(182): [111 131 134 107 134 101 124 109]
(67): [138 127 123 136 104 130 130 139]
(15): [197 132  77 165 137 209 123 185]
len: [111 131 134 107 134 101] | 6
len: [138 127 123 136 104 130 130 139] | 8
len: [111 131 134 107 134] | 5
len: [197 132  77 165 137 209 123] | 7
len: [197 132] | 2
len: [197 132  77 165 137 209 123 185] | 8
len: [111 131 134 107 134 101 124 109] | 8

(182): [130 142 133 129 119 120 148 130 131 121 128 126 124 131 127 105 133 118
 120 129 128 184 149 146 131 128 158 129 133 116 215 126 130 125 127 123
  94 133 122 129 127 127 134 128 127]
(75): [130 142 132 128 116 120 135 130 130 126 127 136 122 129 123 104 131 124
 117 129 126 170 133 133 133 128 137 127 127 118 192 119 130 125 128 115
 121 132 132 130 129 126 130 129 125]
(187): [132 143 136 127 116 119 135 129 129 124 131 129 121 129 125 109 131 116
 122 129 127 190 125 111 133 129 143 128 130 127 195 128 128 124 128 116
 101 131 131 129 132 128 131 127 127]
(150): [129 147 134 127 115 113 141 130 129 125 130 126 124 130 124 121 129 107
 117 129 127 183 135 172 133 129 130 129 128 119 192 127 130 125 128 102
 112 132 125 129 137 123 132 130 128]
(30): [130 144 135 128 115 118 136 130 130 126 126 133 123 128 136 122 128 115
 116 129 127 163 121 162 128 128 137 128 132 114 204 127 129 125 129 106
 103 131 120 129 143 128 132 123 126]
(138): [127 117 126 127 144 124 120 129 125 129 127 144 131 127 118 101 132 153
 122 127 132 156 117 172 130 127  62 127 130 122 106 145 129 126 128 116
 121 120 131 128 128 129 133 128 128]
len: [130 142 132 128 116 120 135 130 130 126 127 136 122 129 123 104 131 124
 117 129 126 170 133 133 133 128 137 127 127 118 192 119 130 125 128 115
 121 132 132 130 129 126 130 129 125] | 45
len: [130 144 135 128 115 118 136 130 130 126 126 133 123] | 13
len: [130 144 135 128] | 4

(210): [139 129 131 130 124 126 135 134 127 135 135 143 130 143 150 121 148 143
 120 128 131 130 148 151 141 136 131 144 126 127 133 131 145 136 143 150
 146 123 134]
(15): [ 94 154 115 159 160 158 104 158 153 151 109  87 159  95  88 166  89  95
 140 116 160 111  82  82  99 153 163  87 121 132 159 145  92 108  91  83
  83 144 154]
(102): [209 114 155 114 108 111 178 117 114 123 183 215 114 200 214 102 209 196
 115 159 113 173 224 223 187 120 115 216 147 128 118 125 204 169 205 221
 221 112 119]
len: [ 94 154 115 159 160 158 104 158 153 151 109  87 159  95  88 166  89] | 17
len: [139 129 131 130 124 126] | 6
len: [209 114 155 114 108 111 178 117 114 123 183 215 114 200 214 102 209 196
 115 159 113 173 224 223 187] | 25

(182): [145  86  82 117 127 160 102 128 137 124 203 173  99  81 142 141 115 127
 110 143  89 162  79  91 136 114 158 162  89 101]
(177): [104 158  64  78  88 134  82  73  73  78 127 142 148 128 154  85 159  85
 185  80 110 103 167 154  82 144  99 100 132 151]
(30): [ 94 213 169 138 158 125 159 129 135 152  77  99 177 169 118 131 139 143
 143 123 164 121 206 177 147 156 110 106 187 137]
(67): [155  56 108 118 143 148 129 133 125 135 180 129  56  80  70 134  84 136
 138 138  98 152  67  96 132  80 153 144  86 100]
(210): [ 85 100 106  97  85  89  80  78  90  96 138 113 134 123 159  77 121  82
 144  75 107  94 126 120  80 129  94  88 119 174]
(150): [ 97 198 152 125 119 101 124 120 107 127  61 102 193 176 148 104 152 120
 158 112 165 103 198 150 101 152  82  95 177 164]
(138): [126 207  86 105 122 165  95 117 125 109 112 184 203 163 202 138 195 115
 179 141 115 141 192 190 125 201 150 146 155 131]
(187): [ 90 106 184 164 115  69 152 121 114 127  59  47 143 166 133  96 110 124
 117  92 157 104 142 122 121 119  76  74 153 158]
len: [155] | 1
len: [ 90 106 184 164 115] | 5
len: [104 158  64  78  88 134  82  73  73  78 127 142 148 128 154  85 159  85
 185  80 110 103 167 154  82 144  99 100 132 151] | 30

(102): [156  80 230 104 136 140 135 105 142 112  97 105 157 116 116 148 170 117
 101 179  89 114  80 130  91 107 187 127 137  79 118  73 134 116 161  71
 149  96  88]
(210): [121 101 209 141 151 154 159 101 169 140 126 136 156 137 134 155 191 153
 104 160  80 138  82 146  79 137 182 147 112  86 140  82 153 141 148  65
 121 119  85]
(67): [ 45 141 150 143 128 153  97  43 130 130 121 116 132 110 107 110  68 140
  81  57 149 105 113 115 158 102 101 111  50  94 110 102 100 116  67 147
  53 128 125]
(15): [116  68 138 125  80 149 145  83  75  75  63  97  88  67  78  75 206 134
 136 115 159  88 127  65 149  83 106 116 113 108  74 117 144 114  97 136
 139  75 142]
(150): [112 145  80 136 100 134  99 105  94 103 121 116 103 101 102  99  92 123
 125  94 170 109 141 103 171  99  93 106 113 136 104 138  94 102 108 162
 121 125 148]
(30): [177 121  91  87  98  83  88 175 106 101 109  93 103 103 100  97  94  88
 146 161 133  99 149  99 125  97 141  85 177 159 101 145  79  81 159 149
 177 109 144]
(75): [ 74 171 203 161 154 193 125  57 168 150 153 133 182 147 145 162 104 144
  57  98 102 133  86 150 151 127 140 133  67  83 151  71 126 120 113 100
  63 146  98]
len: [177 121  91  87  98  83  88 175 106 101 109  93 103 103 100  97  94  88
 146 161 133  99 149  99 125  97 141  85 177 159 101 145  79  81 159 149
 177 109 144] | 39
len: [121 101 209 141 151 154 159 101 169 140 126 136 156 137 134] | 15

(75): [129 100 193 126 162 185  96 208]
(177): [156 127  84  91 229 134 110  77]
(67): [ 85 101 196 144 147 187 100 176]
(15): [ 48 115 194 175  66 159 127 154]
(30): [ 88 126 175 167  38 130 142 169]
(187): [ 97 100 193 126 162 185  96 208]
(138): [124 122 184 155  43 133 138 212]
len: [ 48 115 194 175  66 159 127 154] | 8
len: [ 88 126 175 167] | 4
len: [ 88 126 175 167  38 130 142] | 7
len: [ 48 115 194] | 3

(75): [124 148 112 150 116 139 131 166  98 150 139 113 135 120 123]
(138): [130 132 125 143 119 105 121 105 208 101 167 195 134 120 121]
(15): [130 132 125 143 119 105 121 105 159  86 142 168 134 120 132]
len: [130 132 125 143 119 105 121 105 208 101 167 195 134] | 13
len: [124 148] | 2
len: [130 132 125 143 119 105 121 105] | 8
len: [130 132 125 143 119 105 121 105 159  86 142 168 134] | 13
len: [130 132 125 143 119 105 121 105 208] | 9
len: [124 148 112] | 3
len: [130 132 125 143 119 105 121 105 159  86 142 168 134 120] | 14

(187): [ 90 117 103 132]
(30): [128 136 203 182]
(150): [136 135 176 150]
(75): [113 115  36  70]
(182): [128 130 203 182]
(102): [120 129 136 122]
len: [128 130 203 182] | 4
len: [ 90 117] | 2
len: [128 136] | 2
len: [113 115  36] | 3
len: [ 90 117 103 132] | 4

(75): [ 96 154 115 226  73  69 125 122  57  67  85 149  80 111 151  79 115  70
 149 135 168 162]
(166): [136 137 103 113 194 150  29 175 120 103 142 178 150 103 190 138  28 151
 147  79  29  75]
(177): [143  97  50 214 103 121 200  54  41  42 143 126 157 200  67 181 152 146
 151  44 116 139]
(138): [106 170 150 118 163 149  24 205 115 124 118 197 129  78 172  92  72 105
 134 134  68 131]
(102): [ 66 219 203 145  32 170 112 206  30  47 100 220  84  76  98  79 184  41
 109 170 230 212]
(210): [105 135 124 225  62  37 139  91 106 106  78  80  64 118 154 120  62 111
 197 123 138 147]
(67): [176  97  74  96 179 198 164 119  64  79 206 177 210 167  82 168 179 178
 113  61  73  96]
(30): [143  97  50 214 103 121 200  54  41  42 143 126  97 200  67 181 152 146
 151  44 116 139]
(182): [176  97  74  96 179 198 164 119  64  79 206 177 210 167  82 168 179  78
 113  61  73  96]
len: [176  97  74  96 179 198 164 119  64  79 206 177 210 167] | 14
len: [106 170 150 118 163 149  24 205 115 124 118 197 129  78 172  92  72 105
 134 134  68 131] | 22
len: [ 66 219 203 145  32 170 112 206  30  47] | 10
len: [176  97  74  96 179 198 164 119  64  79 206 177] | 12

(187): [210  62 197  98 146 101  49 234  80  85 203  42  52  60 129 118 108 184
  80]
(102): [ 91 173  64 184  51 193 182 221  26  55  89 172  90  98  42 148  41  68
 153]
(182): [153 198 140 160 125 105 157 123 102  72 173  73 209 202  98  23  98 129
 138]
(138): [ 93 100 113 128 125 114 107 158 154  64  71 119 173 159 101 100 116 104
 195]
len: [ 91 173  64 184  51 193 182 221  26  55  89 172  90  98  42 148  41  68] | 18
len: [ 91 173  64 184] | 4
len: [153 198 140 160] | 4
len: [210  62 197  98 146] | 5

(182): [149 152 232  89 121 116 127 134 140 109]
(150): [188 151 162 110 165 182 155 141  82 106]
(15): [122 189 147 111 121 102 126 122 160 129]
(67): [149 152 232  89 121 116 146 105 152 154]
(177): [130 120 143 172  84 115 175  73 136 102]
(210): [161 132 105 106 182 180 114 176  81 119]
(102): [183 110 140 140 152 188 168 128  69  95]
(138): [158 149 176 155  98 132 189  75 127  95]
len: [183 110 140 140 152 188 168 128  69  95] | 10
len: [161 132 105 106 182 180 114 176  81] | 9
len: [130 120 143 172  84 115 175  73] | 8
len: [188 151 162 110 165 182 155 141  82 106] | 10
len: [149 152 232  89 121 116 146] | 7
len: [183 110 140] | 3
len: [158 149 176 155  98 132 189  75] | 8

(150): [111 137 128 184 122 118 145 113 118 163  94  83 162 111 109 131 131 105
 159 132 158  92 117  93  90 132  74 134 162 100]
(177): [105 111 122 152  97 153 120  81 163 138 106  48 170 105 122  85 163 119
 136  81 150  74 158 122  90 149 106 134 124 120]
(182): [112 154 152 161 159 143 145  99 105 146  70  80 151 126 175  83 132 156
 183 120 163 160  87  83 138 149  99 134 157  85]
(67): [129 124 116 156 130 142 128 122 112 177 105  89 172 110 135 114 129 151
 158 109 160 118  92  69 102 137  52 112 162 123]
(138): [106 155 147 145 151 142 161 112 108 148  76  92 185 124 165  77 153 141
 197 108 153 149  94  75 144 152 104 127 146  95]
(210): [117 166 169 152 162 118 154  79 146 118  86  79 186 131 174  90 152 150
 200 140 150 136 114  72 112 130 109 131 162  65]
(166): [103 134 120 162 102 118 137  59 119 139 113  85 180 123 106  92 142 112
 159 101 147  83 118  97  89 133  80 113 127 111]
(15): [ 96 154 157 188 178 146 166  99 126 156 115  76 149 110 155 119 129 169
 190 131 177 147  90  71 132 165 121 124 158  81]
(75): [104 161 151 160 182 134 128 117 118 161 111  76 149 118 164 107 141 169
 173 120 165 147  87  88 156 168 107 152 168  90]
len: [112 154 152 161 159 143 145  99 105 146  70  80 151] | 13
len: [129 124 116 156 130 142 128 122 112 177 105  89 172 110 135 114 129 151
 158 109 160 118  92  69 102 137  52 112 162 123] | 30

(75): [ 94  78 182 181 163]
(150): [118  66 169 148 121]
(15): [210  96  80  80 126]
(67): [ 70 102 174 190 108]
(166): [152 180 107 132 131]
(30): [ 57 115 197 162 126]
len: [ 94  78 182 181 163] | 5
len: [ 70 102 174 190] | 4
len: [152 180 107 132] | 4
len: [ 94  78 182 181] | 4
len: [57] | 1
len: [ 70 102 174] | 3

(177): [102 194  64 147 124 122 148  69 124 172  64 118 116 128 190 103]
(166): [ 92 196  77  43  91 217  27  82  92 183 115 143 179  59  82  75]
(210): [151 116 109  41 114 196  87  81 150 226 144 100  87 121  75 146]
(150): [114 125 156 129 125  81 146 216 141  82 139 110  86 170 138 143]
(182): [151 108 176  92 124 144 136 232 175 155 179  85  66 190 107 182]
(138): [151 116 109  41 114 196  87  81 150 226 144  77  87 121  75 146]
len: [ 92 196  77  43  91 217  27  82  92 183 115 143 179  59  82  75] | 16
len: [151 108 176  92 124 144 136 232 175 155 179  85  66 190 107 182] | 16

(150): [ 23 169 153 137 130 128 128 129 173 133 144 162 175]
(102): [135 135 146 164 174 168 151 137 161 130 129 129 130]
(15): [109 159 174 171 156 140 131 128 213 128 129 132 140]
(138): [138 129 133 143 158 173 173 156 136 139 131 128 129]
(187): [131 140 156 171 174 158 142 131 180 128 127 128 131]
(75): [110 157 171 173 160 141 132 129 208 128 127 131 140]
(182): [102 161 174 170 153 138 131 127 212 128 129 132 143]
(177): [134 128 129 128 133 147 165 175 128 169 151 137 130]
(210): [137 128 128 132 143 160 174 171 128 155 139 132 129]
len: [110 157 171] | 3
len: [138 129 133 143 158 173 173 156] | 8
len: [138 129 133 143 158 173 173 156 136 139 131 128 129] | 13
len: [110 157 171 173] | 4
len: [135 135] | 2
len: [110 157 171 173 160 141 132 129 208 128] | 10

(210): [115  37  34 172 197  93 140  53 109 190  82 141  71 163 209 144  52 187
 138 183 149 153 128 224  72 148  48  45  91 199  49 183 184 129 121 183
 215 116 113  33 121  49 140 208]
(30): [115  37  34 172 197  93  39  53 109 190  82 141  71 163 209 144  97 187
 138 183 107 153 128  81  72 148  48  45  91 199  49 183 184 129 121 183
 215 112 113  33 121  49 140 208]
(67): [112 123 162 120 162  80 140  41  81 194 201  87  60  88 180 141  52  97
  64 150 210 211  33 224 147 149 203  85 197  83 221 187 174 117 176 116
  44 116 109  52 200 102 114  47]
len: [115  37  34 172 197  93 140  53 109 190  82 141  71 163 209 144  52 187
 138 183 149 153 128 224  72 148  48  45  91 199] | 30
len: [115  37  34 172 197  93  39  53 109 190  82 141  71 163 209 144  97 187
 138 183 107 153 128  81  72 148  48  45  91 199  49 183 184 129 121 183
 215 112 113  33 121  49 140 208] | 44
len: [112 123 162 120 162  80 140  41  81 194 201  87  60  88 180 141  52  97
  64 150 210 211  33 224 147 149 203  85 197  83 221 187] | 32
len: [112 123 162 120 162  80 140  41  81 194 201  87  60  88 180 141  52  97
  64 150 210 211  33 224 147 149 203  85 197  83] | 30

(210): [136 116 184 140]
(30): [134  82 165 128]
(67): [141 134  72 117]
(15): [213  66 109  61]
(182): [140  83 168 107]
(166): [103 179  91 102]
(150): [ 75 183 129 178]
len: [134  82 165] | 3
len: [103 179  91] | 3
len: [ 75 183] | 2
len: [141 134  72 117] | 4
len: [103 179  91 102] | 4
len: [136 116 184 140] | 4

